Below is a small trained network, with its code and all its weights. Each question gives an input and a target symbol and asks what happens when units are switched off, that is, made to give their printed mean instead of their output.

import numpy as np


def w(rows, s, z=0):
    codes = np.array(rows[::2]) - 128.0
    scale = np.full(codes.shape[1], s)
    scale[-1] = z or s
    return codes * scale


def norm(h):
    return h / np.sqrt((h * h).mean(-1, keepdims=True) + 1e-5)


def softmax(a):
    e = np.exp(a - a.max(-1, keepdims=True))
    return e / e.sum(-1, keepdims=True)


def log_softmax(a):
    a = a - a.max(-1, keepdims=True)
    return a - np.log(np.exp(a).sum(-1, keepdims=True))


def net(x, mask):
    ids = ['αβγδεζηθλμξστφψω'.index(c) for c in x.split()]
    T = len(ids)
    res = E[ids] + P[:T]
    u = 0
    for l in range(3):
        r = norm(res)
        for j in range(2):
            rows = slice(3 * j, 3 * j + 3)
            q, k, v = (r @ M[l][rows].T for M in (Q, K, V))
            z = softmax(np.where(np.tri(T) > 0, q @ k.T / 3**0.5, -1e9)) @ v
            o = O[l][rows]
            res = res + np.where(mask[u + j], z, o[:, -1]) @ o[:, :-1]
        u += 2
    return log_softmax(norm(res)[-1] @ U[:, :-1].T + U[:, -1])


Q, K, V, O = {}, {}, {}, {}
E = w([
[159,110,182,99,138,134,119,126],'α',
[148,191,121,150,152,102,94,141],'β',
[110,155,121,151,88,130,108,110],'γ',
[218,183,251,67,43,75,55,99],'δ',
[148,165,131,111,83,124,147,140],'ε',
[118,159,165,175,87,178,174,64],'ζ',
[121,131,154,123,107,160,192,103],'η',
[123,189,163,149,196,133,191,137],'θ',
[163,129,124,156,143,144,124,122],'λ',
[93,228,84,80,144,215,215,142],'μ',
[45,143,122,140,139,154,133,108],'ξ',
[135,110,149,165,105,170,60,164],'σ',
[178,191,124,205,126,79,151,87],'τ',
[227,176,161,186,190,154,152,47],'φ',
[254,193,136,141,61,149,112,50],'ψ',
[92,131,98,128,111,124,135,201],'ω',
],0.0091)
P = w([
[170,253,97,156,144,126,109,107],'0',
[164,209,119,173,138,132,117,111],'1',
[147,196,140,185,127,138,118,112],'2',
[140,176,151,189,127,141,123,120],'3',
[139,159,164,193,129,148,135,123],'4',
[138,144,168,196,134,150,140,136],'5',
[131,133,172,188,133,155,140,140],'6',
[121,144,173,189,125,147,143,132],'7',
],0.004)
Q[0] = w([
[51,141,171,240,185,186,188,168],'0.h1',
[17,111,27,97,171,210,180,195],'0.h1',
[65,112,69,2,111,113,100,211],'0.h1',
[172,50,115,93,110,115,63,71],'0.h2',
[158,92,104,221,137,152,122,132],'0.h2',
[130,69,41,43,168,62,184,101],'0.h2',
],0.0065)
K[0] = w([
[68,74,184,121,153,122,121,219],'0.h1',
[41,126,81,109,169,176,159,166],'0.h1',
[91,176,45,126,142,135,167,114],'0.h1',
[174,120,115,131,130,157,90,88],'0.h2',
[121,115,170,114,52,130,69,158],'0.h2',
[159,254,111,61,109,120,115,62],'0.h2',
],0.0089)
V[0] = w([
[79,146,155,55,133,137,139,86],'0.h1',
[224,208,211,195,61,117,81,88],'0.h1',
[152,171,60,188,148,161,188,95],'0.h1',
[191,196,179,136,149,139,60,71],'0.h2',
[167,111,89,88,142,146,118,4],'0.h2',
[96,52,179,94,125,131,53,96],'0.h2',
],0.0039)
O[0] = w([
[148,75,229,150,142,108,132,127,116],'0.h1',
[4,152,54,105,159,166,170,163,254],'0.h1',
[128,140,95,245,148,187,150,87,158],'0.h1',
[32,111,114,142,175,117,134,109,193],'0.h2',
[82,142,89,96,194,147,85,97,123],'0.h2',
[119,170,158,21,105,188,64,80,79],'0.h2',
],0.0042,0.0086)
Q[1] = w([
[71,94,145,142,132,168,129,121],'1.h1',
[169,100,102,176,146,148,66,188],'1.h1',
[44,132,196,95,118,135,157,129],'1.h1',
[220,49,78,42,172,25,58,75],'1.h2',
[48,209,162,214,143,196,255,136],'1.h2',
[106,87,25,123,144,139,130,95],'1.h2',
],0.008)
K[1] = w([
[101,178,172,116,99,158,93,157],'1.h1',
[72,122,98,122,128,192,141,180],'1.h1',
[254,151,151,126,83,98,61,104],'1.h1',
[116,116,41,170,180,126,188,94],'1.h2',
[151,133,235,70,108,119,79,187],'1.h2',
[43,47,133,198,181,132,90,165],'1.h2',
],0.0085)
V[1] = w([
[137,147,161,78,122,87,133,145],'1.h1',
[139,162,206,110,123,105,87,84],'1.h1',
[154,104,121,142,158,52,124,58],'1.h1',
[108,108,121,146,177,225,86,254],'1.h2',
[77,106,129,123,172,153,166,182],'1.h2',
[180,127,72,230,109,182,113,78],'1.h2',
],0.0048)
O[1] = w([
[127,155,99,100,137,188,177,193,5],'1.h1',
[131,177,158,119,137,163,113,196,41],'1.h1',
[162,204,96,168,152,131,123,105,87],'1.h1',
[120,251,205,118,152,202,79,107,225],'1.h2',
[70,238,89,70,182,178,137,121,252],'1.h2',
[124,169,88,253,188,144,126,149,120],'1.h2',
],0.0047,0.0025)
Q[2] = w([
[97,156,145,135,61,103,203,139],'2.h1',
[57,156,184,89,101,143,185,123],'2.h1',
[56,212,149,229,116,196,168,131],'2.h1',
[69,119,161,108,124,82,158,147],'2.h2',
[177,125,169,99,121,140,104,144],'2.h2',
[146,9,115,133,101,103,201,147],'2.h2',
],0.012)
K[2] = w([
[149,129,229,87,22,71,110,171],'2.h1',
[112,150,254,49,94,149,131,140],'2.h1',
[155,103,204,134,74,186,85,209],'2.h1',
[209,73,181,133,136,172,183,92],'2.h2',
[176,187,156,129,122,128,103,206],'2.h2',
[224,64,103,121,83,30,175,106],'2.h2',
],0.0086)
V[2] = w([
[117,108,190,40,154,174,131,45],'2.h1',
[107,158,132,154,137,141,58,169],'2.h1',
[128,161,103,147,189,165,211,17],'2.h1',
[141,87,156,135,113,235,143,195],'2.h2',
[91,121,184,127,166,26,132,192],'2.h2',
[126,119,143,128,1,126,91,204],'2.h2',
],0.006)
O[2] = w([
[10,175,46,139,215,83,115,33,131],'2.h1',
[112,131,179,170,151,139,79,211,174],'2.h1',
[126,132,85,55,159,26,65,143,232],'2.h1',
[198,205,109,168,186,185,126,184,75],'2.h2',
[70,127,129,85,250,26,166,164,99],'2.h2',
[63,237,54,255,156,88,98,121,2],'2.h2',
],0.0052)
U = w([
[157,147,100,208,108,23,152,128,187],'α',
[192,144,75,101,51,138,73,65,170],'β',
[192,196,76,46,139,173,165,162,86],'γ',
[119,139,72,63,70,112,146,220,165],'δ',
[91,47,207,162,163,98,64,131,228],'ε',
[153,17,154,54,109,141,190,70,101],'ζ',
[101,90,124,176,50,181,105,8,5],'η',
[59,195,105,39,185,108,107,67,67],'θ',
[143,58,43,118,178,189,74,173,131],'λ',
[201,128,185,179,85,173,160,190,198],'μ',
[59,108,77,142,59,135,57,164,143],'ξ',
[210,97,149,144,219,143,108,43,102],'σ',
[159,131,191,104,211,77,172,186,50],'τ',
[50,86,172,139,112,55,181,118,58],'φ',
[126,148,114,101,175,74,68,223,168],'ψ',
[106,202,180,192,160,200,75,140,164],'ω',
],0.012,0.003)

Each question gives the input, a string of symbols that net reads in full, and the target symbol t.
The units are the heads (3 rows each of Q, K, V and O). Each row of codes is followed by its name. A weight is (code - 128) times the scale printed after its matrix; where a second scale follows, it is the last column's (O and U).
mask holds one flag per head, layer by layer. A switched-off head (its flag False) gives its mean, the last column of its rows in O, instead of its output. The means were averaged over made-up inputs and are rounded, as every weight is.
A unit's drop is (log p(t) with every unit on - log p(t) with that unit switched off) / (log p(t) with every unit on - log p(t) with every unit switched off).
The circuit of an input: a set's keep is (log p(t) with only the set's units on - log p(t) with every unit switched off) / (log p(t) with every unit on - log p(t) with every unit switched off). Starting from all 6 units, units are removed one at a time, each time the one whose removal leaves the highest keep (on an exact tie, the one counted first), for as long as the keep stays at least 0.8.
units of the circuit, in order: the units of the circuit, biggest drop first
heads that matter: for each layer, one digit per head in row order, 1 if its drop is at least 0.15 and else 0, layers parted by /
input φ τ ω φ ξ φ η, target μ: units of the circuit, in order => (0.h2 2.h1)
input λ μ τ γ φ α δ, target ζ: units of the circuit, in order => (1.h2)
input μ δ ψ μ, target η: units of the circuit, in order => (1.h2 2.h2 0.h1)
input φ λ φ φ τ ψ σ ω, target μ: heads that matter => 11 / 00 / 00
input φ τ ε ω τ, target μ: heads that matter => 01 / 00 / 10
input η τ ξ τ δ ψ λ λ, target η: units of the circuit, in order => (1.h2 2.h1 2.h2 0.h1)
input η ω ψ λ δ ψ, target η: units of the circuit, in order => (0.h1 2.h2 2.h1 1.h2)
input τ λ α ξ θ, target θ: units of the circuit, in order => (1.h2 2.h1)
input φ β φ β, target ψ: heads that matter => 00 / 01 / 11
input τ τ η λ η θ, target τ: units of the circuit, in order => (2.h1 0.h1 2.h2 0.h2)
input α α μ ψ τ θ, target θ: units of the circuit, in order => (2.h1 1.h2 0.h1)
input φ ω λ η τ σ φ τ, target ω: heads that matter => 00 / 01 / 00
input τ μ φ φ μ τ ξ, target ε: heads that matter => 10 / 01 / 10
input α φ φ μ η, target θ: heads that matter => 00 / 01 / 10
input ω μ β α λ λ γ, target θ: units of the circuit, in order => (2.h1 1.h2)
input δ μ β ξ φ α φ, target ζ: heads that matter => 00 / 01 / 00
input μ λ τ μ σ ε, target ω: units of the circuit, in order => (1.h2)
input μ ω α α, target θ: heads that matter => 00 / 00 / 10
input α ω γ τ φ γ, target μ: units of the circuit, in order => (0.h2 2.h1)
input β τ φ ζ τ η τ δ, target φ: heads that matter => 10 / 01 / 11
input δ φ ζ τ α λ, target φ: heads that matter => 11 / 11 / 11
input ω γ φ μ τ η η, target μ: units of the circuit, in order => (0.h2 0.h1 2.h1)
input μ τ λ δ τ τ τ τ, target φ: units of the circuit, in order => (0.h1 2.h2)
input τ φ μ, target γ: units of the circuit, in order => (2.h1 1.h2 2.h2 0.h1)
input λ μ λ, target λ: heads that matter => 10 / 11 / 11
input α ω σ α, target θ: heads that matter => 10 / 00 / 10
input ψ φ τ φ α τ τ τ, target θ: heads that matter => 00 / 00 / 00
